Where the symbols take the states:
MN: ka>NB, ze>LQ, li>NS, vi>BZ
DS: ka>FL, ze>DC, li>BQ, vi>NH
CH: ka>MJ, ze>QD, li>LQ, vi>DT
GB: ka>NS, ze>NB, li>DD, vi>FR
HL: ka>QN, ze>DS, li>FT, vi>ZG
CT: ka>QC, ze>FS, li>JZ, vi>ZJ
HZ: ka>TM, ze>CM, li>ZF, vi>TL
MJ: ka>LM, ze>FQ, li>RP, vi>FZ
GF: ka>ZL, ze>LH, li>JD, vi>FS
HC: ka>JZ, ze>QC, li>CL, vi>SC
DD: ka>DH, ze>DT, li>BZ, vi>GB
BZ: ka>HB, ze>CH, li>MN, vi>DD
LZ: ka>NZ, ze>LC, li>FF, vi>DM
LL: ka>LP, ze>DM, li>CP, vi>FB
CR: ka>HC, ze>CT, li>JN, vi>ZB
BR: ka>HD, ze>TL, li>ZC, vi>RJ
LH: ka>FB, ze>PF, li>PG, vi>CN
ZG: ka>SG, ze>NH, li>HL, vi>CM
HD: ka>HZ, ze>FP, li>GN, vi>TH
NC: ka>FF, ze>NZ, li>PP, vi>LP
RR: ka>ZP, ze>ZC, li>FQ, vi>GQ
LQ: ka>RP, ze>LM, li>TP, vi>CH
LP: ka>LZ, ze>BP, li>NC, vi>QL
FZ: ka>QD, ze>RR, li>MJ, vi>TP
CF: ka>FR, ze>BZ, li>HJ, vi>NZ
JF: ka>CR, ze>SC, li>TB, vi>PC
SF: ka>HT, ze>CL, li>ZB, vi>TB
DC: ka>JP, ze>JF, li>TC, vi>LG
QZ: ka>CN, ze>GR, li>PH, vi>JD
ZL: ka>PG, ze>FB, li>MQ, vi>PH
JZ: ka>GP, ze>GF, li>TQ, vi>CT
ZP: ka>QT, ze>GN, li>RJ, vi>DZ
FG: ka>CJ, ze>BM, li>LG, vi>FL
DT: ka>FZ, ze>NT, li>CH, vi>NB
HB: ka>LQ, ze>MJ, li>NB, vi>DH
JD: ka>MQ, ze>PG, li>QZ, vi>GF
HT: ka>ZJ, ze>TQ, li>SC, vi>JN
LC: ka>DD, ze>NS, li>SM, vi>HJ
NB: ka>TP, ze>RP, li>DT, vi>HB
JR: ka>JF, ze>ZB, li>JP, vi>CJ
ZJ: ka>PB, ze>BN, li>CT, vi>CL
CJ: ka>PC, ze>SF, li>JR, vi>TC
DL: ka>LG, ze>CJ, li>ZH, vi>BQ
BP: ka>LC, ze>GB, li>NZ, vi>HQ
TD: ka>PR, ze>HL, li>FP, vi>ZF
FT: ka>TR, ze>BQ, li>MR, vi>HL
SC: ka>CT, ze>PB, li>HC, vi>HT
MR: ka>NH, ze>DL, li>SG, vi>FT
GQ: ka>DZ, ze>BR, li>RR, vi>LM
CN: ka>HF, ze>CP, li>LH, vi>MQ
FL: ka>TC, ze>JP, li>FG, vi>ZH
TB: ka>JN, ze>HC, li>SF, vi>JF
PC: ka>ZB, ze>HT, li>JF, vi>BM
TQ: ka>BN, ze>JD, li>PB, vi>JZ
BM: ka>SF, ze>JN, li>PC, vi>JP
RJ: ka>TH, ze>SQ, li>BR, vi>ZP
RP: ka>GQ, ze>GH, li>NT, vi>MJ
QQ: ka>HL, ze>SG, li>PR, vi>TM
TL: ka>FP, ze>PR, li>HZ, vi>SQ
NH: ka>ZH, ze>LG, li>DS, vi>TR
ZB: ka>SC, ze>ZJ, li>CR, vi>SF
ZF: ka>QQ, ze>ZG, li>TD, vi>HZ
BQ: ka>FG, ze>TC, li>DL, vi>DS
TC: ka>BM, ze>TB, li>CJ, vi>DC
MQ: ka>GR, ze>LL, li>CN, vi>ZL
LM: ka>GH, ze>RJ, li>GQ, vi>QD
TM: ka>ZG, ze>MR, li>QQ, vi>FP
PF: ka>PP, ze>FF, li>QL, vi>CP
DM: ka>BP, ze>HJ, li>LZ, vi>PP
HF: ka>PF, ze>NC, li>FB, vi>GR
ZH: ka>DC, ze>JR, li>FL, vi>DL
PP: ka>HQ, ze>CF, li>DM, vi>NC
PG: ka>LL, ze>QL, li>GR, vi>LH
FS: ka>PH, ze>CN, li>GF, vi>BN
SM: ka>BZ, ze>DH, li>FR, vi>LC
FQ: ka>RJ, ze>QT, li>GH, vi>RR
GP: ka>JD, ze>ZL, li>BN, vi>QC
CP: ka>NC, ze>LZ, li>PF, vi>LL
FR: ka>MN, ze>HB, li>GB, vi>SM
JN: ka>CL, ze>JZ, li>HT, vi>CR
SG: ka>DS, ze>ZH, li>QN, vi>MR
QD: ka>FQ, ze>ZP, li>LM, vi>NT
LG: ka>JR, ze>PC, li>DC, vi>FG
HJ: ka>GB, ze>MN, li>LC, vi>CF
PB: ka>FS, ze>QZ, li>QC, vi>TQ
NT: ka>RR, ze>DZ, li>QD, vi>RP
QC: ka>GF, ze>PH, li>GP, vi>PB
DH: ka>CH, ze>FZ, li>HB, vi>NS
PR: ka>FT, ze>QN, li>CM, vi>QQ
TP: ka>NT, ze>GQ, li>FZ, vi>LQ
FB: ka>QL, ze>PP, li>LL, vi>HF
ZC: ka>GN, ze>HZ, li>QT, vi>BR
SQ: ka>TD, ze>QQ, li>TL, vi>GN
GH: ka>BR, ze>TH, li>DZ, vi>FQ
FF: ka>CF, ze>SM, li>HQ, vi>LZ
DZ: ka>ZC, ze>HD, li>ZP, vi>GH
CL: ka>TQ, ze>GP, li>ZJ, vi>HC
QL: ka>DM, ze>HQ, li>LP, vi>PF
QT: ka>SQ, ze>ZF, li>TH, vi>ZC
QN: ka>BQ, ze>FL, li>TR, vi>SG
HQ: ka>HJ, ze>FR, li>BP, vi>FF
GN: ka>ZF, ze>TM, li>SQ, vi>HD
PH: ka>LH, ze>HF, li>ZL, vi>QZ
JP: ka>TB, ze>CR, li>BM, vi>JR
GR: ka>CP, ze>LP, li>HF, vi>PG
TH: ka>TL, ze>TD, li>HD, vi>QT
TR: ka>DL, ze>FG, li>NH, vi>QN
BN: ka>QZ, ze>MQ, li>FS, vi>GP
CM: ka>MR, ze>TR, li>ZG, vi>PR
FP: ka>CM, ze>FT, li>TM, vi>TD
NZ: ka>SM, ze>DD, li>CF, vi>BP
NS: ka>DT, ze>TP, li>DH, vi>MN

In the rows, 25 stands for zero.

The rows follow the links: the fewer symbols apart two states are, the more alike their rows tend to be.

Row, then state:
[ 33,  31,  25,  36,  28,  18,  23,  28,  19,   8,  28,  34,  36,  31,  31,  21,  23,  23,  37,  39,  25,  24,  23,  31,  19,  20,  27,  31,  18,  22,   7,  26,  19,  34,  17,  20,  34,  12,  22,  38,  34,  30,  30,  30,  13,  25,  39,  22,  26,  32,  35,  23,  22,  32,  32,  46,  21,  26,  33,  30,  10,  14,  22,  18,  43,  39,  19,  33,  23]
state: ZH
[ 19,  23,  21,  12,  23,  31,  25,  22,  31,  40,  22,  16,  14,  21,  17,  32,  28,  26,  13,   9,  25,  28,  27,  19,  30,  28,  21,  22,  32,  25,  42,  23,  32,  14,  32,  33,  14,  36,  26,  15,  16,  20,  20,  21,  39,  27,  13,  27,  22,  17,  13,  27,  34,  19,  20,   4,  29,  23,  18,  17,  41,  35,  30,  30,  11,  10,  31,  18,  26]
state: FR
[ 25,  33,  16,  16,  27,  27,  18,  17,  35,  30,  18,  14,  20,  25,  18,  35,  30,  20,  14,   8,  21,  32,  34,  24,  23,  19,  20,  26,  33,  20,  34,  20,  33,   9,  29,  32,  14,  29,  20,  24,  23,  21,  17,  21,  40,  32,  17,  26,  16,  15,  11,  25,  46,  25,  29,   9,  28,  24,  25,   9,  41,  35,  31,  27,  19,  16,  33,  17,  27]
state: NB
[ 34,  33,  24,  35,  29,  18,  22,  28,  19,   8,  28,  35,  36,  31,  31,  22,  24,  22,  36,  37,  26,  24,  22,  31,  18,  20,  26,  32,  18,  20,   7,  25,  20,  34,  17,  22,  33,  11,  22,  40,  34,  29,  30,  30,  14,  26,  39,  22,  26,  31,  33,  23,  24,  33,  33,  46,  21,  26,  33,  28,  10,  14,  23,  17,  44,  38,  20,  33,  22]
state: DL
[  9,  10,  35,  34,  24,  26,  26,  16,  22,  31,  16,  19,  18,  23,  32,  24,  30,  24,  18,  25,  20,  29,  37,  21,  28,  26,  18,   9,  18,  33,  41,  30,  25,  26,  32,  18,  24,  45,  29,  15,  19,  20,  21,  16,  20,  19,  10,  30,  28,  34,  23,  20,  23,  26,  22,  17,  38,  30,  27,  38,  21,  38,  21,  40,   3,  33,  34,  28,  25]
state: FB
[ 36,  37,  21,  31,  30,  18,  21,  29,  20,   8,  28,  34,  35,  32,  29,  25,  24,  22,  36,  34,  27,  26,  21,  31,  19,  19,  26,  35,  19,  18,   7,  24,  21,  32,  16,  25,  31,  10,  21,  42,  32,  29,  30,  31,  18,  27,  40,  21,  24,  28,  30,  23,  28,  32,  34,  44,  21,  24,  32,  24,  13,  12,  25,  14,  47,  35,  19,  33,  21]
state: NH
[ 19,  24,  20,  12,  24,  30,  24,  21,  31,  39,  21,  16,  14,  20,  17,  33,  29,  25,  13,   8,  25,  29,  28,  20,  29,  27,  21,  22,  32,  24,  40,  23,  32,  13,  32,  33,  14,  35,  26,  16,  17,  20,  19,  20,  40,  27,  13,  26,  21,  16,  13,  26,  36,  19,  22,   4,  29,  23,  19,  15,  41,  35,  30,  29,  12,  11,  31,  18,  26]
state: GB
[  8,  11,  34,  34,  26,  25,  25,  17,  19,  30,  16,  21,  18,  25,  33,  24,  30,  24,  19,  25,  21,  30,  37,  21,  28,  26,  16,   9,  16,  32,  41,  31,  24,  28,  32,  19,  24,  45,  29,  19,  18,  19,  22,  16,  18,  18,  11,  30,  28,  35,  23,  19,  24,  28,  23,  19,  40,  29,  27,  39,  18,  36,  21,  39,   6,  35,  35,  32,  24]
state: GR
[ 25,  34,  15,  17,  27,  27,  17,  17,  36,  29,  17,  14,  22,  26,  18,  35,  30,  19,  14,   9,  20,  32,  34,  24,  22,  18,  21,  27,  34,  21,  33,  19,  34,   8,  30,  31,  15,  28,  20,  24,  24,  23,  17,  22,  39,  34,  18,  25,  16,  15,  11,  25,  47,  25,  30,  10,  28,  25,  26,   8,  41,  34,  31,  28,  18,  17,  33,  17,  27]
state: DT
[ 12,  11,  32,  24,  20,  30,  30,  19,  28,  40,  20,  16,  18,  18,  24,  23,  26,  27,  14,  20,  22,  25,  32,  19,  30,  30,  24,  12,  28,  35,  44,  27,  28,  20,  35,  21,  21,  41,  29,   7,  19,  22,  20,  18,  27,  22,  10,  29,  27,  25,  22,  26,  20,  20,  17,   8,  32,  27,  20,  31,  34,  38,  22,  39,   1,  20,  32,  19,  29]
state: DM
[ 16,  14,  33,  24,  29,  26,  29,  32,   8,  32,  30,  36,  15,  24,  31,  24,  25,  33,  32,  30,  33,  25,  15,  23,  33,  35,  19,  21,   8,  24,  30,  34,  18,  42,  22,  30,  27,  36,  35,  28,  13,  18,  34,  23,  18,  12,  23,  27,  35,  35,  29,  22,  11,  23,  17,  31,  31,  23,  20,  43,   8,  18,  22,  22,  26,  31,  23,  42,  16]
state: CT
[ 10,  10,  35,  30,  21,  29,  28,  17,  25,  35,  18,  17,  19,  20,  29,  22,  28,  25,  16,  24,  21,  26,  35,  20,  29,  28,  22,   9,  24,  36,  43,  29,  27,  22,  34,  17,  23,  43,  29,  10,  20,  22,  20,  17,  22,  20,   9,  30,  27,  30,  23,  23,  19,  23,  19,  12,  35,  29,  24,  35,  28,  39,  21,  41,   1,  27,  33,  22,  28]
state: QL
[ 37,  35,  19,  25,  19,  25,  24,  21,  42,  19,  23,  16,  38,  26,  18,  24,  23,  18,  20,  24,  19,  22,  31,  27,  18,  16,  35,  30,  44,  27,  17,  16,  31,  10,  27,  20,  24,  10,  15,  21,  38,  33,  17,  29,  31,  38,  30,  23,  16,  14,  23,  30,  33,  25,  32,  20,  16,  27,  28,   7,  41,  30,  27,  26,  26,  17,  24,   6,  35]
state: GH
[ 38,  40,  16,  23,  30,  21,  21,  32,  23,  12,  31,  34,  32,  30,  24,  28,  23,  24,  35,  28,  30,  25,  16,  31,  20,  21,  27,  40,  23,  15,   7,  22,  23,  29,  15,  31,  28,   8,  21,  42,  30,  29,  31,  33,  25,  29,  41,  20,  23,  22,  28,  26,  30,  29,  32,  40,  17,  21,  28,  17,  20,  11,  28,  10,  50,  27,  17,  30,  21]
state: FT
[  9,  10,  35,  33,  23,  27,  26,  16,  22,  33,  17,  19,  19,  22,  31,  23,  30,  24,  17,  25,  20,  28,  37,  20,  28,  27,  19,   9,  20,  34,  41,  30,  26,  25,  33,  18,  24,  45,  29,  14,  20,  21,  20,  16,  20,  19,  11,  30,  28,  33,  23,  21,  22,  26,  21,  15,  38,  30,  26,  37,  23,  38,  21,  41,   2,  32,  35,  27,  27]
state: LL
[ 16,  16,  28,  16,  20,  32,  29,  21,  30,  42,  22,  16,  14,  18,  19,  27,  27,  28,  14,  14,  24,  25,  28,  19,  32,  30,  24,  17,  32,  30,  43,  25,  30,  17,  34,  27,  17,  39,  28,   9,  17,  20,  19,  19,  34,  24,  11,  28,  24,  20,  17,  27,  24,  18,  16,   4,  29,  25,  18,  23,  38,  36,  26,  34,   5,  13,  30,  17,  28]
state: NZ
[ 32,  29,  28,  38,  27,  18,  24,  28,  19,   9,  28,  34,  36,  31,  33,  19,  22,  24,  37,  41,  25,  22,  22,  31,  19,  21,  28,  29,  18,  24,   9,  27,  18,  35,  18,  18,  35,  13,  23,  36,  34,  30,  30,  29,  11,  23,  38,  23,  28,  33,  36,  23,  18,  32,  31,  46,  21,  26,  32,  33,   9,  14,  22,  20,  40,  39,  19,  32,  23]
state: FG
[ 18,  14,  34,  25,  26,  26,  31,  33,   9,  30,  32,  38,  18,  23,  31,  21,  22,  34,  34,  33,  33,  22,  13,  24,  32,  36,  23,  23,  11,  26,  26,  33,  17,  43,  21,  27,  30,  32,  35,  26,  16,  21,  35,  26,  16,  13,  26,  26,  36,  35,  33,  23,   6,  23,  16,  34,  28,  23,  20,  43,   9,  16,  21,  22,  28,  30,  20,  39,  17]
state: HC
[ 22,  28,  18,  13,  26,  29,  21,  20,  33,  36,  20,  15,  16,  23,  17,  35,  30,  24,  13,   7,  23,  31,  30,  21,  28,  24,  20,  24,  32,  21,  38,  21,  33,  11,  30,  34,  13,  32,  24,  21,  18,  20,  18,  20,  41,  30,  15,  26,  18,  15,  10,  26,  41,  21,  25,   7,  29,  24,  21,  12,  41,  34,  31,  28,  15,  12,  32,  18,  26]
state: MN
[ 41,  40,  15,  17,  27,  24,  24,  34,  27,  17,  34,  32,  31,  27,  19,  27,  21,  26,  33,  25,  30,  22,  13,  30,  22,  23,  31,  41,  30,  15,   9,  20,  25,  25,  17,  33,  26,   6,  21,  36,  30,  29,  30,  34,  30,  31,  40,  20,  22,  17,  27,  29,  28,  24,  29,  34,  13,  20,  24,  12,  27,  12,  29,   9,  48,  18,  15,  23,  23]
state: QQ
[ 34,  34,  23,  34,  29,  18,  21,  29,  20,   8,  27,  34,  36,  32,  31,  23,  24,  22,  37,  36,  26,  25,  22,  32,  18,  19,  26,  34,  18,  19,   7,  25,  20,  33,  17,  23,  33,  11,  21,  41,  33,  29,  30,  31,  16,  26,  39,  22,  25,  30,  33,  23,  26,  33,  33,  45,  21,  25,  33,  27,  12,  14,  24,  16,  45,  37,  19,  33,  22]
state: BQ
[ 20,  26,  20,  12,  25,  31,  23,  21,  32,  38,  21,  16,  14,  21,  17,  33,  29,  25,  13,   7,  24,  30,  29,  21,  29,  26,  20,  23,  32,  23,  40,  22,  33,  13,  31,  34,  14,  34,  25,  18,  17,  20,  19,  20,  41,  28,  14,  26,  20,  16,  12,  27,  38,  20,  22,   5,  30,  23,  19,  14,  42,  35,  30,  29,  13,  11,  31,  18,  26]
state: DD
[ 16,  17,  26,  14,  21,  31,  28,  22,  31,  42,  22,  16,  14,  18,  19,  28,  27,  28,  13,  13,  24,  26,  28,  19,  31,  30,  23,  18,  32,  29,  43,  25,  31,  16,  33,  28,  17,  38,  28,  10,  17,  20,  20,  20,  35,  24,  11,  28,  24,  19,  17,  27,  26,  18,  18,   4,  29,  24,  17,  22,  39,  36,  26,  33,   6,  12,  31,  17,  28]
state: CF
[ 42,  38,  15,  16,  23,  25,  27,  33,  33,  21,  34,  28,  32,  25,  17,  25,  19,  26,  31,  26,  29,  19,  14,  28,  22,  24,  35,  40,  36,  19,  10,  18,  26,  22,  19,  30,  25,   5,  20,  30,  32,  31,  28,  35,  32,  32,  38,  20,  21,  14,  28,  31,  25,  22,  27,  30,  10,  21,  22,  10,  33,  14,  28,  12,  43,  14,  15,  17,  28]
state: ZF
[ 35,  36,  18,  26,  21,  24,  22,  18,  43,  19,  20,  14,  36,  26,  18,  27,  25,  17,  18,  21,  18,  25,  35,  27,  17,  14,  32,  28,  42,  26,  19,  16,  32,   8,  28,  20,  23,  13,  15,  22,  37,  32,  16,  27,  32,  38,  27,  23,  15,  15,  21,  28,  38,  27,  33,  18,  19,  28,  29,   7,  41,  32,  28,  27,  24,  19,  27,   8,  34]
state: GQ
[ 37,  39,  17,  26,  30,  19,  20,  30,  21,  10,  30,  34,  33,  32,  26,  26,  23,  23,  35,  30,  28,  26,  18,  32,  19,  19,  26,  38,  21,  15,   7,  23,  22,  30,  16,  29,  29,   9,  21,  43,  31,  28,  31,  32,  23,  28,  41,  21,  24,  25,  28,  24,  30,  30,  32,  42,  19,  22,  30,  20,  16,  11,  27,  12,  49,  31,  18,  31,  21]
state: SG

Each walk starts at a row. The symbols on each line, taken left to right, move it on to the next state.
Each answer is a row, close to the row of the state it stands for.
[ 42,  36,  17,  18,  20,  26,  28,  30,  37,  20,  32,  24,  35,  23,  16,  23,  19,  25,  28,  26,  26,  18,  18,  28,  22,  24,  38,  37,  40,  24,  12,  17,  27,  18,  22,  26,  26,   4,  19,  24,  35,  33,  25,  34,  31,  34,  36,  21,  20,  13,  28,  32,  24,  21,  27,  26,   9,  23,  22,   9,  37,  19,  28,  16,  37,  13,  16,  11,  31]
li vi li ka ze vi vi [ 40,  40,  15,  18,  28,  22,  22,  33,  25,  16,  32,  32,  31,  29,  20,  28,  22,  25,  34,  26,  30,  23,  14,  30,  22,  23,  29,  41,  27,  15,   8,  21,  24,  27,  16,  32,  26,   6,  21,  39,  30,  29,  31,  33,  29,  30,  40,  20,  22,  19,  27,  28,  29,  26,  30,  37,  15,  21,  26,  14,  24,  11,  29,   9,  49,  22,  16,  26,  22]
vi ka li li ka [ 35,  36,  22,  33,  30,  18,  21,  29,  20,   8,  28,  34,  35,  33,  30,  24,  23,  22,  37,  35,  27,  25,  21,  32,  18,  19,  26,  34,  19,  18,   7,  24,  20,  32,  16,  24,  32,  11,  21,  41,  32,  29,  30,  31,  17,  26,  40,  22,  25,  29,  31,  23,  27,  32,  33,  45,  21,  25,  33,  25,  12,  13,  25,  15,  46,  36,  19,  33,  21]
[ 34,  36,  17,  25,  22,  24,  20,  17,  42,  19,  19,  13,  35,  27,  19,  27,  26,  16,  17,  20,  18,  26,  36,  27,  17,  15,  30,  28,  41,  25,  21,  17,  32,   7,  29,  21,  22,  15,  15,  22,  36,  31,  16,  26,  32,  38,  27,  24,  15,  15,  19,  27,  40,  27,  34,  18,  21,  27,  30,   7,  42,  33,  28,  28,  23,  20,  29,   9,  34]
ka li vi ze ka ka li ze [ 38,  39,  17,  24,  30,  20,  20,  32,  22,  11,  30,  34,  32,  31,  25,  27,  23,  23,  35,  29,  28,  25,  18,  31,  20,  20,  26,  39,  23,  15,   7,  22,  22,  29,  15,  30,  28,   8,  21,  43,  30,  28,  30,  32,  24,  28,  40,  21,  23,  24,  28,  25,  30,  30,  32,  41,  18,  22,  29,  19,  18,  11,  28,  10,  49,  29,  18,  31,  21]
ka vi ka ka vi vi [ 32,  30,  27,  37,  28,  19,  23,  28,  19,   9,  28,  34,  36,  31,  32,  20,  23,  23,  37,  40,  25,  23,  22,  31,  19,  21,  28,  30,  18,  23,   8,  26,  19,  35,  18,  20,  35,  13,  23,  37,  33,  30,  30,  30,  13,  24,  39,  23,  27,  33,  35,  23,  20,  32,  32,  46,  21,  26,  32,  32,  10,  14,  22,  19,  41,  39,  19,  33,  23]
[ 42,  37,  16,  16,  21,  26,  27,  32,  35,  21,  33,  26,  34,  24,  16,  24,  19,  25,  29,  26,  28,  18,  16,  28,  22,  24,  37,  39,  38,  22,  11,  18,  27,  20,  21,  28,  26,   4,  20,  27,  34,  32,  27,  34,  32,  34,  38,  21,  21,  13,  28,  32,  25,  22,  27,  28,  10,  22,  22,  10,  35,  17,  28,  13,  40,  13,  15,  14,  30]
ka li ka vi li [ 40,  40,  15,  20,  29,  21,  22,  32,  24,  14,  32,  33,  31,  29,  21,  28,  23,  25,  35,  26,  29,  24,  15,  30,  21,  22,  28,  41,  26,  14,   8,  22,  24,  27,  16,  32,  27,   7,  21,  40,  30,  28,  31,  33,  28,  29,  40,  20,  22,  20,  27,  27,  30,  27,  31,  38,  15,  21,  26,  15,  22,  11,  29,   9,  49,  23,  16,  27,  22]
vi li ka ze vi ka li vi [ 31,  27,  29,  38,  26,  19,  25,  28,  19,  10,  28,  34,  36,  30,  33,  18,  22,  24,  36,  41,  26,  22,  22,  31,  20,  22,  29,  29,  18,  25,   9,  27,  18,  36,  19,  17,  35,  14,  23,  35,  34,  30,  30,  30,  10,  23,  37,  23,  29,  33,  37,  24,  16,  31,  30,  46,  21,  27,  32,  34,   9,  15,  21,  20,  39,  40,  19,  32,  24]
[ 37,  38,  20,  30,  31,  19,  21,  30,  20,   9,  29,  34,  34,  32,  28,  26,  24,  23,  36,  32,  27,  26,  20,  31,  19,  19,  26,  36,  20,  17,   7,  24,  21,  31,  16,  27,  30,  10,  21,  43,  31,  29,  30,  31,  20,  27,  40,  21,  25,  27,  29,  24,  29,  32,  33,  44,  20,  24,  32,  23,  14,  12,  26,  13,  48,  34,  19,  32,  21]
li vi ze li li ka li vi [ 28,  21,  33,  37,  24,  21,  30,  31,  17,  15,  31,  35,  33,  27,  33,  15,  20,  27,  37,  43,  27,  19,  19,  28,  24,  28,  31,  25,  18,  29,  13,  29,  17,  39,  20,  16,  36,  18,  27,  29,  31,  29,  32,  29,   9,  20,  34,  24,  32,  35,  40,  24,   7,  28,  24,  43,  21,  27,  28,  39,   8,  15,  19,  22,  34,  37,  18,  32,  24]
vi vi li ze vi li ka vi [ 20,  14,  34,  28,  25,  25,  32,  34,  11,  28,  34,  37,  21,  23,  31,  19,  21,  34,  35,  36,  33,  20,  13,  24,  31,  36,  25,  23,  13,  27,  24,  32,  16,  43,  21,  25,  32,  30,  34,  26,  19,  23,  34,  26,  14,  14,  28,  26,  36,  34,  36,  25,   5,  22,  16,  35,  25,  23,  20,  43,   8,  15,  20,  21,  28,  31,  19,  37,  19]
[ 38,  35,  18,  23,  18,  25,  26,  23,  42,  19,  25,  17,  37,  24,  17,  22,  21,  20,  22,  25,  20,  20,  28,  27,  19,  18,  37,  31,  44,  27,  16,  16,  30,  12,  27,  20,  25,   8,  16,  20,  39,  35,  19,  30,  31,  38,  31,  22,  17,  13,  25,  31,  30,  24,  30,  22,  13,  26,  27,   8,  41,  28,  27,  24,  28,  16,  22,   6,  36]
ka li ka vi vi ka li ze [ 39,  40,  16,  21,  30,  21,  21,  32,  23,  13,  31,  33,  32,  30,  23,  28,  23,  24,  35,  27,  29,  25,  16,  31,  21,  21,  28,  40,  24,  14,   7,  22,  23,  28,  16,  32,  27,   7,  21,  41,  30,  28,  30,  33,  26,  29,  40,  20,  23,  21,  27,  27,  30,  28,  31,  39,  16,  21,  28,  16,  21,  11,  28,  10,  50,  25,  17,  29,  21]
vi vi vi ze ka ka ka li [ 28,  22,  32,  37,  24,  21,  29,  30,  18,  14,  30,  35,  34,  27,  33,  15,  20,  27,  37,  43,  27,  19,  19,  28,  23,  26,  30,  25,  18,  28,  12,  29,  16,  39,  20,  17,  37,  17,  26,  30,  32,  30,  31,  30,  10,  20,  36,  24,  31,  35,  39,  25,   9,  29,  25,  43,  21,  27,  29,  38,   9,  15,  19,  22,  35,  38,  18,  32,  24]
[ 21,  27,  18,  12,  26,  30,  22,  20,  32,  38,  20,  15,  15,  22,  17,  34,  30,  24,  13,   7,  24,  30,  29,  21,  28,  24,  20,  24,  32,  22,  39,  22,  33,  12,  30,  34,  13,  33,  25,  19,  17,  20,  19,  21,  41,  29,  14,  26,  20,  16,  11,  26,  39,  21,  24,   6,  29,  24,  20,  13,  41,  34,  30,  28,  14,  12,  32,  19,  26]
li ze ze ze li li [ 40,  35,  18,  21,  18,  26,  27,  27,  41,  19,  28,  20,  37,  24,  16,  22,  20,  22,  24,  26,  22,  18,  23,  27,  20,  21,  38,  34,  43,  27,  14,  16,  28,  14,  25,  22,  26,   5,  17,  21,  38,  34,  22,  32,  31,  37,  34,  22,  18,  13,  27,  32,  26,  23,  29,  23,  11,  25,  24,   8,  40,  24,  27,  20,  31,  14,  19,   7,  34]
li ka ka li ka vi [ 41,  40,  15,  18,  27,  23,  23,  33,  26,  16,  33,  32,  31,  29,  20,  27,  21,  25,  33,  25,  30,  23,  14,  30,  22,  23,  30,  41,  29,  15,   9,  20,  24,  26,  17,  32,  26,   6,  21,  38,  30,  29,  30,  34,  30,  31,  40,  20,  22,  17,  27,  29,  29,  25,  30,  36,  14,  20,  24,  13,  26,  11,  29,   9,  49,  20,  15,  25,  23]
[ 10,  10,  36,  32,  22,  28,  28,  17,  25,  35,  17,  17,  19,  21,  29,  22,  28,  25,  16,  24,  21,  27,  36,  20,  28,  28,  21,   9,  23,  35,  42,  29,  26,  24,  35,  17,  23,  43,  29,  11,  20,  22,  20,  16,  22,  20,  10,  29,  28,  31,  23,  22,  20,  24,  20,  13,  36,  29,  25,  37,  26,  39,  21,  42,   1,  28,  34,  24,  28]
ze vi li ze li vi [ 18,  21,  22,  12,  23,  31,  26,  21,  32,  41,  22,  16,  14,  19,  17,  31,  28,  27,  13,  10,  25,  27,  28,  19,  31,  29,  22,  21,  32,  26,  42,  24,  31,  15,  32,  32,  15,  36,  27,  14,  16,  20,  20,  20,  39,  26,  12,  27,  23,  17,  14,  27,  32,  18,  19,   4,  29,  24,  18,  18,  41,  35,  29,  31,  10,  11,  31,  18,  27]
li ze vi li ze vi [ 30,  36,  16,  22,  26,  25,  17,  16,  39,  22,  17,  13,  27,  27,  19,  32,  29,  17,  14,  13,  18,  31,  37,  25,  19,  15,  24,  27,  37,  23,  28,  17,  34,   7,  29,  27,  18,  22,  16,  25,  29,  27,  15,  23,  36,  36,  22,  25,  15,  15,  13,  26,  47,  28,  33,  14,  26,  27,  29,   7,  42,  35,  30,  28,  21,  19,  32,  14,  30]
[ 17,  18,  25,  13,  22,  32,  27,  22,  31,  42,  23,  16,  14,  19,  18,  29,  27,  28,  13,  11,  24,  26,  27,  18,  31,  30,  22,  19,  32,  28,  43,  25,  31,  16,  33,  29,  16,  38,  28,  11,  17,  20,  20,  20,  37,  25,  11,  28,  23,  18,  16,  27,  28,  17,  18,   4,  29,  24,  17,  20,  40,  36,  27,  32,   7,  11,  31,  17,  27]
ka ka ka li ze [ 33,  36,  16,  25,  23,  24,  20,  17,  41,  19,  19,  13,  34,  27,  18,  29,  27,  16,  16,  19,  17,  28,  36,  27,  17,  14,  29,  28,  40,  25,  22,  16,  32,   7,  29,  22,  21,  16,  15,  23,  35,  30,  15,  25,  33,  38,  25,  24,  15,  15,  18,  27,  42,  27,  34,  17,  22,  27,  30,   7,  42,  33,  29,  28,  22,  20,  29,  10,  33]
li vi ze li li vi li [ 40,  35,  18,  22,  18,  25,  27,  26,  41,  19,  27,  18,  37,  24,  17,  22,  20,  21,  23,  26,  22,  19,  25,  27,  19,  20,  38,  33,  44,  27,  14,  16,  30,  13,  25,  21,  25,   7,  17,  21,  38,  34,  21,  31,  30,  37,  33,  22,  18,  13,  27,  31,  27,  23,  29,  23,  11,  25,  25,   8,  40,  25,  27,  22,  30,  15,  20,   6,  35]
[ 15,  14,  28,  17,  20,  32,  29,  21,  30,  42,  22,  16,  15,  18,  21,  26,  26,  28,  14,  16,  24,  24,  28,  18,  31,  31,  24,  16,  31,  31,  43,  25,  30,  17,  34,  26,  18,  39,  29,   9,  18,  21,  20,  19,  33,  23,  10,  28,  25,  21,  18,  27,  23,  18,  17,   5,  29,  26,  17,  25,  38,  37,  26,  35,   4,  14,  31,  17,  28]
ka li ze ze vi li vi [ 28,  36,  15,  20,  26,  25,  17,  16,  38,  24,  17,  14,  26,  27,  18,  33,  29,  17,  14,  12,  19,  31,  36,  25,  20,  15,  23,  27,  36,  22,  29,  18,  34,   7,  29,  28,  17,  24,  17,  25,  28,  25,  16,  22,  37,  35,  20,  25,  15,  15,  13,  26,  46,  27,  32,  13,  27,  26,  29,   7,  41,  35,  31,  28,  20,  18,  32,  14,  29]
ka ka li li vi li ze [ 42,  36,  17,  19,  19,  26,  28,  28,  39,  20,  30,  22,  36,  23,  16,  22,  19,  24,  26,  26,  25,  18,  20,  27,  21,  23,  39,  36,  42,  25,  13,  16,  28,  17,  24,  24,  26,   4,  18,  22,  37,  34,  23,  33,  31,  36,  35,  21,  19,  12,  28,  33,  24,  22,  28,  25,  10,  24,  23,   9,  38,  21,  28,  18,  34,  13,  17,   9,  33]
